Below are the code and all the weights of a small trained network. Each question names an input and a target symbol and asks about switching units off, where a switched-off unit gives its printed mean instead of its output.

import numpy as np


def w(rows, s, z=0):
    codes = np.array(rows[::2]) - 128.0
    scale = np.full(codes.shape[1], s)
    scale[-1] = z or s
    return codes * scale


def softmax(a):
    e = np.exp(a - a.max(-1, keepdims=True))
    return e / e.sum(-1, keepdims=True)


def log_softmax(a):
    a = a - a.max(-1, keepdims=True)
    return a - np.log(np.exp(a).sum(-1, keepdims=True))


def net(x, mask):
    ids = ['αγδεζμξπτφψω'.index(c) for c in x.split()]
    T = len(ids)
    res = E[ids] + P[:T]
    u = 0
    for l in range(3):
        r = res
        for j in range(3):
            rows = slice(2 * j, 2 * j + 2)
            q, k, v = (r @ M[l][rows].T for M in (Q, K, V))
            z = softmax(np.where(np.tri(T) > 0, q @ k.T / 2**0.5, -1e9)) @ v
            o = O[l][rows]
            res = res + np.where(mask[u + j], z, o[:, -1]) @ o[:, :-1]
        u += 3
    return log_softmax(res[-1] @ U[:, :-1].T + U[:, -1])


Q, K, V, O = {}, {}, {}, {}
E = w([
[133,153,135,131,72],'α',
[175,114,95,194,99],'γ',
[201,88,164,188,71],'δ',
[104,52,79,112,103],'ε',
[156,65,67,75,120],'ζ',
[165,103,92,177,98],'μ',
[201,100,136,108,83],'ξ',
[69,88,75,47,103],'π',
[74,103,79,174,81],'τ',
[123,189,145,225,47],'φ',
[108,5,189,107,39],'ψ',
[167,205,67,167,117],'ω',
],0.016)
P = w([
[126,134,144,103,139],'0',
[76,102,101,182,201],'1',
[108,132,90,152,154],'2',
[168,167,181,7,139],'3',
[159,132,142,114,100],'4',
[102,110,55,172,133],'5',
[139,146,99,98,105],'6',
[165,158,130,99,77],'7',
[139,125,77,139,85],'8',
[152,141,86,110,77],'9',
[157,153,89,88,71],'10',
[138,128,52,138,66],'11',
[134,155,73,139,63],'12',
[142,175,88,84,54],'13',
],0.015)
Q[0] = w([
[94,111,136,149,167],'L0H0',
[124,104,78,164,89],'L0H0',
[129,93,74,145,8],'L0H1',
[111,82,92,159,175],'L0H1',
[138,64,91,99,57],'L0H2',
[163,152,130,123,109],'L0H2',
],0.015)
K[0] = w([
[144,181,178,87,175],'L0H0',
[141,181,96,70,10],'L0H0',
[138,184,44,103,36],'L0H1',
[170,138,168,105,130],'L0H1',
[132,66,87,98,72],'L0H2',
[184,117,99,128,83],'L0H2',
],0.012)
V[0] = w([
[147,103,29,78,155],'L0H0',
[66,254,123,66,120],'L0H0',
[227,145,50,124,188],'L0H1',
[231,171,124,125,155],'L0H1',
[128,189,109,76,137],'L0H2',
[41,98,204,96,193],'L0H2',
],0.0091)
O[0] = w([
[175,98,119,163,158,253],'L0H0',
[249,176,117,74,121,133],'L0H0',
[117,181,172,96,175,200],'L0H1',
[89,195,183,131,139,131],'L0H1',
[172,111,174,161,120,132],'L0H2',
[156,175,114,124,101,33],'L0H2',
],0.016,0.0058)
Q[1] = w([
[173,169,155,27,84],'L1H0',
[91,107,121,132,160],'L1H0',
[110,130,193,62,104],'L1H1',
[179,208,106,151,99],'L1H1',
[129,136,204,79,213],'L1H2',
[161,113,171,117,1],'L1H2',
],0.0078)
K[1] = w([
[144,178,149,151,177],'L1H0',
[132,122,187,134,229],'L1H0',
[87,170,62,2,205],'L1H1',
[123,207,84,138,119],'L1H1',
[133,152,95,133,181],'L1H2',
[132,179,73,133,166],'L1H2',
],0.0082)
V[1] = w([
[188,183,205,202,132],'L1H0',
[82,81,179,241,73],'L1H0',
[57,136,148,247,205],'L1H1',
[201,118,215,255,154],'L1H1',
[175,93,220,55,26],'L1H2',
[108,52,216,84,92],'L1H2',
],0.0071)
O[1] = w([
[138,178,138,145,95,5],'L1H0',
[94,133,152,159,82,43],'L1H0',
[137,75,135,124,167,16],'L1H1',
[129,67,189,212,132,132],'L1H1',
[112,32,227,139,1,120],'L1H2',
[90,72,223,126,50,111],'L1H2',
],0.0082,0.0032)
Q[2] = w([
[182,130,205,46,103],'L2H0',
[126,125,77,55,126],'L2H0',
[255,139,160,136,217],'L2H1',
[199,175,31,116,130],'L2H1',
[99,104,240,132,65],'L2H2',
[158,137,206,123,154],'L2H2',
],0.0046)
K[2] = w([
[60,192,1,176,183],'L2H0',
[158,136,152,198,83],'L2H0',
[117,100,68,11,140],'L2H1',
[181,129,228,174,144],'L2H1',
[137,48,148,64,113],'L2H2',
[51,149,129,63,129],'L2H2',
],0.0052)
V[2] = w([
[107,170,109,249,100],'L2H0',
[143,108,213,122,116],'L2H0',
[170,104,149,196,148],'L2H1',
[105,131,98,39,168],'L2H1',
[126,90,162,156,184],'L2H2',
[127,133,116,193,85],'L2H2',
],0.011)
O[2] = w([
[133,191,92,253,87,3],'L2H0',
[148,125,203,152,130,45],'L2H0',
[95,139,149,160,127,163],'L2H1',
[105,143,128,124,115,192],'L2H1',
[169,107,155,137,129,154],'L2H2',
[156,174,128,158,141,98],'L2H2',
],0.013,0.0049)
U = w([
[207,148,150,122,44,74],'α',
[122,109,94,187,165,67],'γ',
[103,105,134,181,109,128],'δ',
[122,78,84,160,161,3],'ε',
[140,71,147,127,189,94],'ζ',
[123,99,94,180,163,69],'μ',
[146,103,185,123,117,146],'ξ',
[255,88,100,123,106,181],'π',
[154,94,43,185,118,66],'τ',
[182,149,74,192,49,132],'φ',
[81,103,131,129,45,98],'ψ',
[182,196,146,121,169,239],'ω',
],0.0076,0.0057)

Each question gives the input, a string of symbols that net reads in full, and the target symbol t.
The units are the heads (2 rows each of Q, K, V and O). Each row of codes is followed by its name. A weight is (code - 128) times the scale printed after its matrix; where a second scale follows, it is the last column's (O and U).
mask holds one flag per head, layer by layer. A switched-off head (its flag False) gives its mean, the last column of its rows in O, instead of its output. The means were averaged over made-up inputs and are rounded, as every weight is.
A unit's drop is (log p(t) with every unit on - log p(t) with that unit switched off) / (log p(t) with every unit on - log p(t) with every unit switched off).
The circuit of an input: a set's keep is (log p(t) with only the set's units on - log p(t) with every unit switched off) / (log p(t) with every unit on - log p(t) with every unit switched off). Starting from all 9 units, units are removed one at a time, each time the one whose removal leaves the highest keep (on an exact tie, the one counted first), for as long as the keep stays at least 0.8.
circuit, biggest first: the units of the circuit, biggest drop first
unit that matters most: the unit with the biggest drop
which heads matter: for each layer, one digit per head in row order, 1 if its drop is at least 0.15 and else 0, layers parted by /
drop of u: that unit's drop, to one decimal
input δ π τ, target δ: which heads matter : 100 / 111 / 100
input ψ π φ, target ψ: circuit, biggest first : (L0H0; L1H2)
input ω ω π ω π ζ π π α, target π: which heads matter : 110 / 000 / 000
input δ ζ π ξ δ π π ψ ψ δ ψ, target ψ: circuit, biggest first : (L0H0)
input π π ε, target π: circuit, biggest first : (L0H0; L0H1)
input π ω ω ψ ζ, target ω: circuit, biggest first : (L0H1; L1H2)
input α π ψ π ω ω ξ, target ω: circuit, biggest first : (L0H1; L1H2)
input ε π γ ω α δ, target ω: circuit, biggest first : (L0H1; L0H0)
input γ α δ δ π π π γ π ω ε μ ω δ, target ω: which heads matter : 010 / 001 / 000
input δ π ψ, target δ: circuit, biggest first : (L0H0; L2H0)
input φ ξ α, target φ: circuit, biggest first : (L2H0; L1H0)
input π ω ζ, target π: circuit, biggest first : (L0H0; L0H2; L0H1)
input ω ω ψ α ω ε, target ω: circuit, biggest first : (L0H0; L0H1)
input ζ π π ζ ζ φ, target ζ: unit that matters most : L2H0
input ζ π ω, target ζ: circuit, biggest first : (L1H1; L2H0; L1H0)
input τ δ ζ, target τ: which heads matter : 011 / 001 / 100
input ξ π π ω ζ μ, target ω: circuit, biggest first : (L0H1; L0H0)
input γ φ π π, target φ: which heads matter : 000 / 000 / 100
input φ τ γ ω ω μ α φ ω, target ω: which heads matter : 110 / 000 / 000
input ω α μ τ α ζ α π ω ω ζ, target ω: circuit, biggest first : (L0H1)
input ε α ψ, target ψ: circuit, biggest first : (L0H0; L1H0)
input π π ω φ, target π: circuit, biggest first : (L0H1; L0H0)
input ξ π δ ψ δ τ, target ψ: which heads matter : 100 / 001 / 000
input ξ π φ ω, target π: which heads matter : 010 / 010 / 000
input ψ ω δ, target ψ: which heads matter : 111 / 011 / 000
input τ ζ μ, target τ: drop of L0H2 : 0.3
input ω π ζ ζ μ ω, target ζ: drop of L0H0 : 0.0
input π π π ζ ε π α π, target π: drop of L0H0 : 0.3
input ω π π τ α ζ ω ω ω ω, target ω: unit that matters most : L0H1
